Below is a small trained network, with its code and all its weights. Each question gives an input and a class and asks what happens when units are switched off, that is, made to give their printed mean instead of their output.

import numpy as np


def w(rows, s, z=0):
    codes = np.array(rows[::2]) - 128.0
    scale = np.full(codes.shape[1], s)
    scale[-1] = z or s
    return codes * scale


def norm(h):
    return h / np.sqrt((h * h).mean(-1, keepdims=True) + 1e-5)


def f(y):
    return y / 2 * (1 + np.tanh(0.7978845608 * (y + 0.044715 * y**3)))


def log_softmax(a):
    a = a - a.max(-1, keepdims=True)
    return a - np.log(np.exp(a).sum(-1, keepdims=True))


def net(x, mask):
    res = np.array(x, float).reshape(1, 3) / 4 @ E
    u = 0
    for l in range(2):
        y = f(norm(res) @ A[l][:, :-1].T + A[l][:, -1])
        res = res + np.where(mask[u : u + 3], y, B[l][:, -1]) @ B[l][:, :-1]
        u += 3
    return log_softmax(norm(res)[-1] @ U[:, :-1].T + U[:, -1])


A, B = {}, {}
E = w([
[58,255,24,88,17,182,186],'x0',
[7,127,151,192,171,115,180],'x1',
[57,71,203,134,204,230,155],'x2',
],0.0038)
A[0] = w([
[163,70,228,150,159,154,101,2],'0.n1',
[1,155,122,243,159,89,178,87],'0.n2',
[69,124,186,122,173,231,159,127],'0.n3',
],0.0068,0.0057)
B[0] = w([
[177,197,23,176,78,88,124,173],'0.n1',
[172,114,255,63,166,105,165,243],'0.n2',
[62,80,148,97,173,209,159,254],'0.n3',
],0.0084,0.0042)
A[1] = w([
[142,61,135,254,171,65,95,18],'1.n1',
[115,93,68,199,154,177,128,3],'1.n2',
[191,111,105,92,122,123,79,57],'1.n3',
],0.0077,0.0056)
B[1] = w([
[158,14,163,255,167,21,8,253],'1.n1',
[233,71,190,131,188,97,162,80],'1.n2',
[188,102,207,110,94,113,236,209],'1.n3',
],0.0067,0.0018)
U = w([
[45,141,64,150,211,119,46,3],'0',
[37,130,69,153,186,122,33,2],'1',
[36,31,223,64,224,232,220,231],'2',
[210,71,153,103,216,155,156,144],'3',
[74,212,24,99,25,197,128,143],'4',
[222,9,137,230,204,34,40,113],'5',
[70,208,164,82,122,50,168,46],'6',
[247,147,151,67,35,73,185,188],'7',
],0.011,0.0084)

Each question gives the input, the list of numbers given to net, and the class t.
The units are the neurons (one row each of A and B). Each row of codes is followed by its name. A weight is (code - 128) times the scale printed after its matrix; where a second scale follows, it is the last column's (A, B and U).
mask holds one flag per neuron, layer by layer. A switched-off neuron (its flag False) gives its mean, the last column of its row in B, instead of its output. The means were averaged over made-up inputs and are rounded, as every weight is.
A unit's drop is (log p(t) with every unit on - log p(t) with that unit switched off) / (log p(t) with every unit on - log p(t) with every unit switched off).
The circuit of an input: a set's keep is (log p(t) with only the set's units on - log p(t) with every unit switched off) / (log p(t) with every unit on - log p(t) with every unit switched off). Starting from all 6 units, units are removed one at a time, each time the one whose removal leaves the highest keep (on an exact tie, the one counted first), for as long as the keep stays at least 0.8.
units of the circuit, in order: the units of the circuit, biggest drop first
k most important neurons: the k neurons with the biggest drops, biggest first
top k neurons in layer l: the k neurons of layer l with the biggest drops, biggest first
drop when u is switched off: that unit's drop, to one decimal
input [-4,-6,7], class 3: most important neuron : (0.n1)
input [-7,-2,8], class 5: 2 most important neurons : (0.n1 0.n2)
input [3,-4,1], class 4: 3 most important neurons : (0.n2 1.n1 1.n2)
input [-1,5,-7], class 7: units of the circuit, in order : (0.n3 0.n2)
input [-5,-7,2], class 7: units of the circuit, in order : (1.n3 0.n1)
input [8,5,0], class 2: 2 most important neurons : (0.n2 0.n1)
input [0,-5,1], class 7: top 2 neurons in layer 0 : (0.n3 0.n2)
input [-4,-4,6], class 3: 2 most important neurons : (0.n1 0.n3)
input [-4,-7,8], class 3: 3 most important neurons : (0.n1 0.n2 1.n2)
input [-1,-7,4], class 7: 3 most important neurons : (0.n1 0.n3 1.n3)
input [-8,-5,6], class 5: drop when 0.n1 is switched off : 0.2
input [-1,-4,0], class 7: drop when 0.n3 is switched off : 1.1
input [-6,1,3], class 5: drop when 0.n1 is switched off : 0.2
